In the rows, 128 means zero.
Each row of numbers stands for one node and depends on some of the facts below. Use the named rows to name the rest.

Facts:
{laner trinabuk pesku namir plifakli tosa plikizak lelen semik fastor traki pograr britor revom sigratol flolem grozem magral plelar bome skesto flilil tromegren butobrom vefle zagru goke trifir ledri dizuk nasan steskal} Λ 632
{flelom grinum grudoplek vizepor trilabrom robrizul rade plomuk davir sezim nisal floklas pobron nuflum dopi visku fali bresuna feras beflur tigratren biplum klinil dulok tufo braze stula plubak tripen tobidar pozul gugrufus plobor flostaka brepek trobrir skiskik fledre} Λ 104
{gestes stogru drikla plezak vuvem tovir loplin nidres mitris veplim bistonak stebro klibam klosak mafi gelus griklistan lifa fudera grebrur brizu skiska skurek nisku bavu steti madruflum troreston tagum vidra ruzun keraflom brofleplol skazem sepin beplon rogren stalos klidi ginivem dritu} Λ 733
{kesku regu drimem faskun tonen kluru rivu studru bekabu nevo kogodrum klibrutrol zadral bretrak tribrigrok pustom nefle mastuza simestan gredrir tritim flida zatroza paplapak trelim statruflok lotrin drutu stetro niligri stadus fluzi klisalir} Λ 528
{stiflu gisem graski gepor grustegren dronor sozim ditim pevi drutridran stiplum brare stadabu bugem flatra legu paklus natom kidrik flalala regon gutri treflal dumu bodrum pobapom stubras tibru tetin skifli} Λ 894
gestes ξ: nevo natom
trinabuk ξ: zatroza fudera
stiflu ξ: skiskik beflur klinil
gisem ξ: flostaka lifa bugem vidra
regu ξ: plifakli dumu gutri flolem laner
faskun ξ: stogru
namir ξ: flilil loplin plezak
bekabu ξ: grebrur nisal stebro vuvem niligri
sezim ξ: klibam ginivem troreston rogren
dronor ξ: loplin davir drutridran
floklas ξ: plifakli lifa flolem troreston kidrik
klibrutrol ξ: nuflum drutridran
pobron ξ: stiplum lotrin
klosak ξ: stalos tovir drikla visku rivu
semik ξ: zatroza ginivem stadus braze grozem kidrik rogren
nefle ξ: trilabrom bodrum veplim
tigratren ξ: pesku drimem plomuk trilabrom niligri traki
mastuza ξ: bodrum
gelus ξ: bistonak nuflum
dulok ξ: biplum vidra beplon
flida ξ: vizepor robrizul
paplapak ξ: veplim plelar revom grinum
magral ξ: tosa ditim klinil
skurek ξ: pograr regon
trelim ξ: ginivem biplum
steti ξ: vidra
statruflok ξ: tonen stubras sozim
stula ξ: gepor nevo rade drikla
skesto ξ: tosa davir plelar
plubak ξ: robrizul flolem kluru
ruzun ξ: gredrir zadral lifa
tripen ξ: gepor davir ditim simestan
zagru ξ: biplum nasan
drutu ξ: ginivem tosa flatra robrizul dizuk
goke ξ: plomuk mitris keraflom studru
ledri ξ: stalos graski plelar
treflal ξ: drimem studru
plobor ξ: plomuk sigratol tribrigrok dritu grinum brare
klidi ξ: tosa
brepek ξ: tufo regon bistonak stadabu vefle studru
fledre ξ: nisku rogren
skifli ξ: kogodrum
steskal ξ: plikizak niligri
{laner grinum stiflu drimem graski sezim mitris lelen nevo veplim kogodrum klibrutrol pevi visku semik pustom britor paklus lifa paplapak skurek flalala stula flilil tromegren stetro goke dumu flostaka ginivem nasan dritu} φ c
{flelom gestes kesku vizepor gisem stogru faskun trilabrom gepor drikla studru rade grustegren plomuk bekabu vuvem davir dronor nidres nisal floklas bistonak sozim stebro bretrak fali stiplum feras bugem tigratren flatra biplum mafi pograr klinil revom gelus dulok sigratol natom simestan gredrir kidrik flida grozem magral nisku trelim steti statruflok bome skesto plubak troreston lotrin keraflom regon tobidar skazem beplon ledri rogren dizuk tibru skifli} φ a
{trinabuk grudoplek robrizul kluru namir plifakli plikizak ditim pobron dopi tribrigrok klibam beflur mastuza griklistan legu fudera skiska butobrom tagum tripen vefle drutu sepin trifir gutri treflal plobor bodrum stadus klidi klisalir trobrir fledre} φ b
{regu tonen loplin bresuna nefle brare traki zatroza brizu braze bavu ruzun brofleplol pozul pobapom fluzi brepek skiskik tetin} φ d
{pesku rivu plezak tovir zadral nuflum fastor tufo flolem madruflum vidra niligri stubras} φ f
{tosa drutridran klosak stadabu tritim grebrur plelar zagru gugrufus stalos steskal} φ e
{laner flelom grudoplek vizepor gisem faskun tonen gepor plezak sezim tovir mitris lelen nisal floklas sozim feras beflur stadabu bugem traki flatra legu paklus tufo tritim flida grozem bome plubak flilil butobrom tripen vefle zagru regon tobidar sepin niligri trifir flostaka dizuk fluzi ginivem nasan tetin skifli} π 47
{gestes grinum stiflu grustegren loplin ditim nuflum klibam nefle mafi mastuza gredrir nisku tagum brofleplol goke beplon gutri gugrufus pobapom brepek} π 305
{trinabuk kesku drimem drikla robrizul kluru pobron dopi fali pustom fastor dulok natom flolem fudera simestan paplapak skiska bavu trelim steti stula madruflum vidra keraflom skazem dumu klisalir steskal} π 314
{regu rivu plomuk bekabu nidres stebro pevi visku brare gelus sigratol lifa troreston drutu rogren stadus stubras} π 195
{stogru studru rade namir plifakli davir dronor plikizak veplim bistonak klibrutrol zadral bretrak tribrigrok semik tigratren klinil britor griklistan zatroza brizu magral braze plelar flalala lotrin ruzun pozul klidi skiskik fledre dritu} π 453
{pesku trilabrom graski vuvem tosa nevo kogodrum drutridran klosak bresuna stiplum biplum pograr revom kidrik grebrur skurek statruflok skesto tromegren stetro ledri treflal plobor bodrum stalos trobrir tibru} π 351

Some nodes and their rows:
[153 131 144 115 153 145 124 112 157 149 173 112 120 140 157 112 121 126
 140 131 124 129 109 153 112 137 119 118 119 146 154 122 115 127 121 109] -> madruflum
[125 131 129 134 110 113 119 138 106 122 117 110 115 112 141 119 166 125
 118 116 117 130 120 111 144 121 127 112 139 129 107 118 178 143 118 118] -> fluzi
[122 145 118 111 113 125 131 122 107 118 116 104 104 121 145 125 114 168
 139 112 111 143 113 138 111 114  98 119 135 120 126 120 186 174 128 132] -> zagru
[114 157 135 219 104 161 132 147 108 114 101 106 115 118 172 119 144 176
 146 115 122 126 118 115 109 122 137 112 114 124 159 122 152 134 124 113] -> regu
[114 120 118 106 113  99 122 122 118 122 118 162 126 126 117 153 131 107
 120 137 133 126 142 127 124 114 151 167 114 120 122 121 125 125 122 115] -> rade
[173 136 133 139 159 189 129 116 139 151 196 112 137 123 203 118 148 113
 111 137 111 131 107 136  95 144 157 119 118 140 143 127 111 122 120 108] -> vidra
[119 164 120 185 128 162 138 121 152 175 104 123 127 159 169 128 142 159
 138 122 118 129 113 133 106 142 191 125 114 128 184 111 121 120 117 104] -> dulok
[139 110 117  94 116 126 121 109 110 142 166 159 154 123 105 169 115 158
 133 127 204 124 217 140 114 143 123 173 120 127 125 113 111 122 124 196] -> mafi
[128 144 122 111 143 123 132 126 144 128 110 147 124 137 133 124 146 114
 123 149 134 128 118 121 129 133 151 145 114 123 137 123 116 123 123 114] -> vizepor
[115 120 110 103 101 142 145 117 107 137 192 172 166 113  99 177 109 173
 148 125 145 127 230 159 114 118 123 153 118 122 106 145 116 122 111 197] -> gestes
[111 107 118  97 146  99 118 138 134 111 115 123 120 114 114 130 114 109
 122 149 115 133 124 128 180 114  99 116 138 123 104 128 150 132 142 114] -> nevo
[109 166 118 137 115 146 168 123 146 128 107 147 125 119 112 133 108 150
 135 156 122 123 127 125 108 117 136 137 114 124 169 112 108 114 114 110] -> plubak
[119 109 127 150 112 141 139 169 114 120 107 110 155 128 108 133 114 123
 128 118 119 114 118 116 182 122 117 111 111 128 108 163 123 118 160 122] -> treflal
[147 114 116 136 117 127 115 127 142 123 127 116 125 125 116 124 122 111
 112 110 129 127 115 118 116 120 108 116 125 135 109 131 138 127 126 117] -> vefle
[115 140 142 158 133 125 108 123 198 125 142 130 123 128 135 118 140 117
 125 122 114 125 111 119 114 122 149 122 113 117 123 121 119 111 126 108] -> sigratol
[146 138 145 124 151 117 117 122 165 157 188 141 115 130 166 120 165 112
 141 158 128 138 118 170 109 154 184 109 115 133 127 125 119 119 116 106] -> drikla
[112 122 114 101 132 115 130 133 122 136 126 148 143 140 114 123 139 112
 121 122 156 120 142 113 131 134 156 147 115 128 106 122 119 123 123 134] -> lotrin
[131 141 130 179 131 149 114 122 157 145 113 111 124 114 146 115 111 154
 125 121 121 136 113 138 110 170 129 118 124 125 188 129 122 134 117 108] -> trinabuk
[125 129 121 106 131 114 130 128 144 121 115 143 127 152 114 126 144 118
 119 116 146 125 111 114 118 117 145 139 104 124 108 113 116 126 137 112] -> nisal


Now the same nodes, written a new way:
Some nodes and their rows:
[161 155 137 174 170 152 195 113 173 139 153 112 125 167 130 104 126  88
 108 134 118 157 120  70 176 137 162 146 164 138] -> tripen
[127 122 109 177 147 143 171 126 163 147 136 106 114 134 134 104 104  85
 117 121 115 148 140  88 190 130 159 150 155 137] -> mastuza
[144  95 101 178 125 144 168 115 133 144 144  98 130  98 136  81  87  72
 133 114 102 144 150  87 197 102 145 153 140 146] -> steskal
[153 155 150 132 118 110 184 126 131 158 151 106 129 112 122  69  82  85
 103 110 139 146 121  93 180 110 166 116 159 114] -> zatroza
[156 154 135 162 148 122 195 119 176 140 142 110 123 158 143 106 122  80
 101 117 123 165 124  85 175 152 163 142 176 124] -> beflur
[145 139  93 170 160 140 200  98 145 141 154  93 109 134 139  87 106  65
 111 149 124 144 148  61 194 152 146 147 146 152] -> stiflu
[122 138  81 165 107 149 192  83 163 117 166 107 108 139 147  59 123  70
 126 117 145 154 134  85 213 174 126 171 137 132] -> visku
[156 149 125 145 134 109 194 114 182 150 134  88 132 133 129  99 116  74
  87 112 133 157 123  79 162 130 168 140 184 111] -> regon
[140 129  92 170 130 115 193 109 159 153 155  95 117 143 154  87 110  55
 130 109 110 160 157  87 191 162 160 146 135 136] -> grinum
[155 137 127 155 120 133 180 129 143 158 140 106 132 128 126  76  90  76
 114 116 123 158 128  79 192 154 153 140 162 126] -> nisku
[162 150 126 163 148 135 195 123 178 144 141 101 125 156 135 107 123  75
  99 117 119 168 116  72 172 149 165 138 177 129] -> sepin
[123  97  75 176 123 107 177 111 137 135 137  83 116 112 152  95  96  60
 132 106  98 156 168  87 197 144 136 150 133 144] -> drimem
[159 163 131 146 134 115 189 126 161 150 139  96 125 130 124  92 113  79
  84 118 136 163 122  75 164 142 171 133 185 127] -> bugem
[141 109 135 172 107 129 152 149 116 131 125 121 129 110 128  91  75  93
 113 115  98 157 144  98 210 151 151 154 165 138] -> flolem
[171 160 148 134 116 118 186 122 134 166 149  97 141 114 118  60  80  79
 108 115 136 148 114  82 180 125 170 118 158 110] -> braze
[111 150 103 173 118 182 159 122 158 126 155 120 103 129 115  81 109 106
 119 134 147 141 126  86 214 147 141 165 138 155] -> drutu
[148 117 109 167 110 128 168 119 168 173 131  98 136 127 129  79  86  73
 131 105 120 147 139  93 192 145 156 149 142 112] -> trilabrom
[140  94 124 181 124 145 160 134 134 127 123 115 140 111 125  97  79  94
 115 118 100 149 141  89 206 127 143 160 163 134] -> fastor
[157 140 127 161 162 144 191 103 162 148 144 103 135 136 116  92  96  82
 106 141 132 139 132  72 183 123 164 151 165 123] -> dronor

Name these rows:
No name comes twice in this set of rows, the named rows included.
[131 136 104 156  93 160 160 112 180 126 128 106 124 118 111  78 111  98
  99 123 155 148 124  87 204 163 133 178 168 113] : stubras
[153 126 122 153 112 125 176 130 133 153 135 108 127 118 132  74  83  76
 114 113 128 156 132  84 201 156 146 141 165 124] : biplum
[132 117 101 170 127 125 166 120 167 162 124 100 125 134 131  93  94  75
 115 124 121 150 154  87 195 164 158 161 158 125] : bodrum
[147 134 132 155 132 139 171 106 154 167 153  98 136 104 112  77  78  83
 124 117 134 123 127  93 179  81 166 129 130 117] : nefle
[142 113 119 167 127 146 163 130 110 138 135 107 130 102 114  86  74  92
 119 132 111 140 144  78 207 124 141 143 145 150] : trelim
[162 137 129 137 123 122 183 103 146 160 140  89 144 101 104  66  79  77
 102 123 147 131 125  80 184 114 156 138 153 105] : pobapom
[129 144 107 139  82 139 159  93 173 157 149  88 141 102 100  46  90  89
 120 113 167 128 124 104 194 127 154 164 129  99] : brare
[132 133  96 169 166 132 205 101 149 130 160  98 103 135 153  99 116  60
 108 125 118 155 138  63 185 121 145 135 160 147] : klibrutrol
[146 159  99 156 157 114 211 103 166 138 158  81 110 140 148  94 129  55
  94 125 126 166 137  66 168 147 164 135 169 147] : paklus
[128 152 117 144  96 173 162 113 140 137 165 106 121  89 100  48  86 106
 119 121 170 127 104  87 203 104 140 139 130 125] : regu
[159 154 129 152 154 131 193 115 170 150 143  94 127 136 119  96 112  78
  91 127 137 153 122  68 164 124 169 138 175 129] : skifli
[140 132 126 157 123 123 175 134 142 145 140 109 121 116 130  88  93  83
 107 114 128 153 128  85 194 133 151 135 167 127] : gredrir
[170 117 109 173 142 161 194  97 145 154 150 108 130 127 129  68  93  66
 130 137 129 137 139  66 200 125 147 161 148 133] : klosak
[146 163 142 156 155 138 186 127 152 149 155 110 112 140 124 100 116  92
 102 124 130 152 118  84 172 110 172 124 164 137] : flida
[127 101  85 174 140 120 186 107 118 119 144  93 115 110 146  92  93  63
 124 125 102 154 157  76 207 144 131 152 143 150] : pustom

Now the same nodes, written a new way:
Known rows:
[164 175 199  97 142 198 113 183 171  72 118 127 161] -> skifli
[156 117 173 159  86 151 160 115 149 167  62 103  65] -> revom
[106 183  88 118 124  88 109 121 135 104 160 107 215] -> fali
[161 101 174 174  96 184 151 152 151 146  94 103  80] -> tibru
[ 95  80 134 107 137 111 126 156 141 118 122 148 133] -> brizu
[133 144 134 160  96 142 136 157 148 121 131 121 111] -> bugem
[138 138 139 136 104 129 131 109 123 121 110 116 133] -> bome
[127 125 137 118  94 122 118 105 138 109 130 123 135] -> bretrak
[134 143 135 160  98 144 140 163 145 118 137 123 111] -> gepor
[135 143 144  82 132 120 117 156  62 148 164 100 159] -> nidres
[115 174  93 115 120  79 113 121 120  96 154 103 213] -> kesku
[152 106 177 159  97 148 143 110 161 189  78  99  69] -> biplum
[132 166  87 127 152  65 113 141 113  84 127 148 204] -> fastor
[151  76 142 178 172 194 165 151 151 142  85 134  81] -> treflal
[ 98 121 137 141 138  97 145 127 140 132  92 140 110] -> traki
[103  79 182 128 149 136  95 106 110 132 153 171 110] -> brepek
[138 124 156  99 101 176  99  87  93 118 167 133 103] -> goke
[121 160  96 113 132  94 110 121 121  83 150  98 225] -> trelim
[174 176 209  88 115 207 156 130 192 146  64  95  87] -> kogodrum

Name these rows:
No name comes twice in this set of rows, the named rows included.
[122 141  89  88 124  98 113 153 115  87 167  92 227] : steti
[141 135 140  87 135 139 110 154  59 139 171  93 165] : gelus
[128 125 170 133  96 171 100 138 103 107 173 150  85] : grustegren
[ 93 139  46  97 190  93 132 155 121  99 144 137 203] : skiska
[ 96  71 171  97 137 129 110 143 107 133 147 172  90] : brofleplol
[132 175 116  84 125 137 127 147  66 157 176  87 130] : lifa
[153 119 166 173  91 174 156 160 159 157  93 108  65] : kidrik
[ 94 143  39 147 222  49  76 113 132  71 156  75 170] : pobron
[132 120 163 127 136 117  90 100 112 139 146 195  73] : nuflum
[100 153  61 120 194  94 127 123 115  75 133 138 218] : trinabuk
[109 186  82 117 118  72 121 128 126 103 152 107 199] : simestan
[100  88 131  86 163 144 120 125 112 137 153 177  64] : klibam

